Here is a tiny trained network, its code and every weight. The questions are about switching its units off for an input and a class, where a switched-off unit gives its printed mean instead of its output.

import numpy as np


def w(rows, s, z=0):
    codes = np.array(rows[::2]) - 128.0
    scale = np.full(codes.shape[1], s)
    scale[-1] = z or s
    return codes * scale


def norm(h):
    return h / np.sqrt((h * h).mean(-1, keepdims=True) + 1e-5)


def f(y):
    return y / 2 * (1 + np.tanh(0.7978845608 * (y + 0.044715 * y**3)))


def log_softmax(a):
    a = a - a.max(-1, keepdims=True)
    return a - np.log(np.exp(a).sum(-1, keepdims=True))


def net(x, mask):
    res = np.array(x, float).reshape(1, 4) / 4 @ E
    u = 0
    for l in range(2):
        y = f(norm(res) @ A[l][:, :-1].T + A[l][:, -1])
        res = res + np.where(mask[u : u + 14], y, B[l][:, -1]) @ B[l][:, :-1]
        u += 14
    return log_softmax(norm(res)[-1] @ U[:, :-1].T + U[:, -1])


A, B = {}, {}
E = w([
[138,114,151,44,100,146,198,132,59,149],'x0',
[180,158,191,162,133,111,58,113,78,144],'x1',
[93,165,140,82,60,106,19,91,103,171],'x2',
[255,40,154,136,81,134,188,106,252,127],'x3',
],0.0093)
A[0] = w([
[131,121,124,69,76,114,145,131,127,130,83],'0.n1',
[54,141,118,176,168,127,88,128,118,120,51],'0.n2',
[148,137,150,104,113,122,89,121,59,135,62],'0.n3',
[44,136,120,129,132,123,55,127,80,129,119],'0.n4',
[128,136,140,127,100,126,57,121,99,140,76],'0.n5',
[154,133,134,164,180,130,127,120,79,127,122],'0.n6',
[178,121,141,98,61,135,69,113,143,146,60],'0.n7',
[134,128,125,78,95,126,150,130,84,126,1],'0.n8',
[145,129,126,150,103,125,56,126,169,126,63],'0.n9',
[125,116,140,66,87,146,136,134,131,131,50],'0.n10',
[142,136,135,92,98,132,145,108,111,139,58],'0.n11',
[168,119,122,163,103,129,90,118,251,124,94],'0.n12',
[70,124,109,166,169,128,150,133,193,120,83],'0.n13',
[204,138,146,222,176,127,98,123,132,129,117],'0.n14',
],0.018,0.0054)
B[0] = w([
[149,129,149,129,134,115,118,90,98,196,169],'0.n1',
[88,135,108,198,161,152,83,170,112,169,211],'0.n2',
[107,113,84,70,55,154,71,150,88,104,191],'0.n3',
[146,199,95,129,82,213,143,148,207,72,254],'0.n4',
[145,166,135,135,201,132,222,174,137,91,192],'0.n5',
[92,111,174,138,130,125,169,197,81,103,174],'0.n6',
[91,97,190,186,139,113,68,94,90,176,193],'0.n7',
[162,120,193,126,146,138,166,111,120,145,161],'0.n8',
[111,156,185,106,159,49,141,5,110,137,178],'0.n9',
[139,141,168,111,140,96,122,107,120,192,162],'0.n10',
[106,124,178,97,113,91,136,129,145,180,153],'0.n11',
[195,96,149,127,37,69,107,185,153,209,228],'0.n12',
[102,132,46,138,95,162,120,101,158,134,184],'0.n13',
[204,118,144,80,172,138,92,115,107,37,203],'0.n14',
],0.023,0.015)
A[1] = w([
[118,130,107,126,194,113,213,47,137,133,10],'1.n1',
[182,216,155,160,133,146,158,97,218,191,33],'1.n2',
[76,118,139,127,223,128,240,136,120,157,102],'1.n3',
[67,191,61,186,191,138,75,132,121,122,101],'1.n4',
[150,110,112,70,86,168,116,168,144,141,68],'1.n5',
[159,164,150,173,148,83,148,192,126,64,88],'1.n6',
[108,170,78,125,110,131,83,112,139,69,141],'1.n7',
[83,191,205,142,145,150,89,111,89,124,196],'1.n8',
[34,156,51,192,162,180,164,101,162,110,134],'1.n9',
[110,113,79,149,83,36,143,78,233,151,59],'1.n10',
[191,98,136,134,168,110,96,6,192,71,9],'1.n11',
[112,138,141,81,199,158,178,40,159,161,49],'1.n12',
[120,218,123,120,87,197,152,173,144,118,6],'1.n13',
[196,69,33,147,111,116,148,195,152,110,17],'1.n14',
],0.017,0.0024)
B[1] = w([
[131,172,154,72,92,164,96,200,106,156,138],'1.n1',
[119,97,97,89,132,157,144,148,80,56,202],'1.n2',
[125,145,164,141,177,168,159,108,193,144,149],'1.n3',
[71,195,184,139,113,121,119,140,194,154,209],'1.n4',
[130,104,60,168,184,133,150,48,119,95,171],'1.n5',
[129,130,124,135,187,123,121,83,171,104,178],'1.n6',
[149,126,179,151,143,135,121,150,150,173,193],'1.n7',
[148,80,57,124,136,150,170,157,161,108,195],'1.n8',
[132,150,101,175,92,109,1,180,143,145,229],'1.n9',
[97,108,66,97,106,139,142,104,66,115,179],'1.n10',
[45,79,183,180,165,121,194,113,108,221,155],'1.n11',
[148,179,88,150,92,166,129,93,151,142,149],'1.n12',
[85,77,123,131,107,53,162,107,131,179,250],'1.n13',
[40,147,151,119,152,136,189,160,137,98,176],'1.n14',
],0.025,0.017)
U = w([
[108,74,40,91,71,141,194,131,99,128,172],'0',
[70,209,93,182,112,156,61,191,194,138,203],'1',
[183,97,200,140,96,46,75,67,83,222,177],'2',
[180,188,153,75,116,232,162,111,128,200,78],'3',
[136,101,182,155,229,139,166,157,158,64,176],'4',
[191,159,120,87,160,175,44,154,53,33,15],'5',
[157,250,140,138,110,89,125,93,84,91,2],'6',
],0.015,0.005)

Each question gives the input, the list of numbers given to net, and the class t.
The units are the neurons (one row each of A and B). Each row of codes is followed by its name. A weight is (code - 128) times the scale printed after its matrix; where a second scale follows, it is the last column's (A, B and U).
mask holds one flag per neuron, layer by layer. A switched-off neuron (its flag False) gives its mean, the last column of its row in B, instead of its output. The means were averaged over made-up inputs and are rounded, as every weight is.
A unit's drop is (log p(t) with every unit on - log p(t) with that unit switched off) / (log p(t) with every unit on - log p(t) with every unit switched off).
The circuit of an input: a set's keep is (log p(t) with only the set's units on - log p(t) with every unit switched off) / (log p(t) with every unit on - log p(t) with every unit switched off). Starting from the 12 units with the biggest drops (on a tie, the unit counted first), units are removed one at a time, each time the one whose removal leaves the highest keep (on an exact tie, the one counted first), for as long as the keep stays at least 0.8.
units of the circuit, in order: the units of the circuit, biggest drop first
k most important neurons: the k neurons with the biggest drops, biggest first
top k neurons in layer l: the k neurons of layer l with the biggest drops, biggest first
drop of u: that unit's drop, to one decimal
input [6,4,1,1], class 2: units of the circuit, in order => [0.n4]
input [6,-6,-3,3], class 3: top 2 neurons in layer 0 => [0.n12; 0.n4]
input [4,1,-4,2], class 3: top 3 neurons in layer 0 => [0.n4; 0.n12; 0.n3]
input [8,-1,5,-1], class 3: 2 most important neurons => [0.n1; 0.n10]
input [-1,2,-2,3], class 4: 2 most important neurons => [0.n14; 1.n14]
input [4,5,-2,1], class 5: 2 most important neurons => [1.n13; 0.n4]
input [7,-6,-5,7], class 0: 2 most important neurons => [0.n5; 0.n9]
input [7,-3,4,0], class 3: top 3 neurons in layer 1 => [1.n13; 1.n9; 1.n12]
input [-7,-4,2,7], class 2: top 2 neurons in layer 0 => [0.n4; 0.n9]
input [-3,-4,-2,0], class 0: 2 most important neurons => [0.n12; 1.n10]
input [-1,1,-6,5], class 4: 2 most important neurons => [0.n14; 1.n14]
input [-4,7,2,2], class 2: 2 most important neurons => [0.n12; 0.n9]
input [8,5,-4,-8], class 0: top 3 neurons in layer 0 => [0.n3; 0.n8; 0.n13]
input [5,8,-6,0], class 5: units of the circuit, in order => [0.n14]
input [6,-2,1,2], class 3: 2 most important neurons => [0.n12; 1.n13]
input [-6,2,-8,8], class 0: drop of 0.n12 => 1.0
input [-5,-5,2,8], class 2: drop of 0.n13 => -0.1
input [-2,6,-8,8], class 4: drop of 1.n14 => 0.2
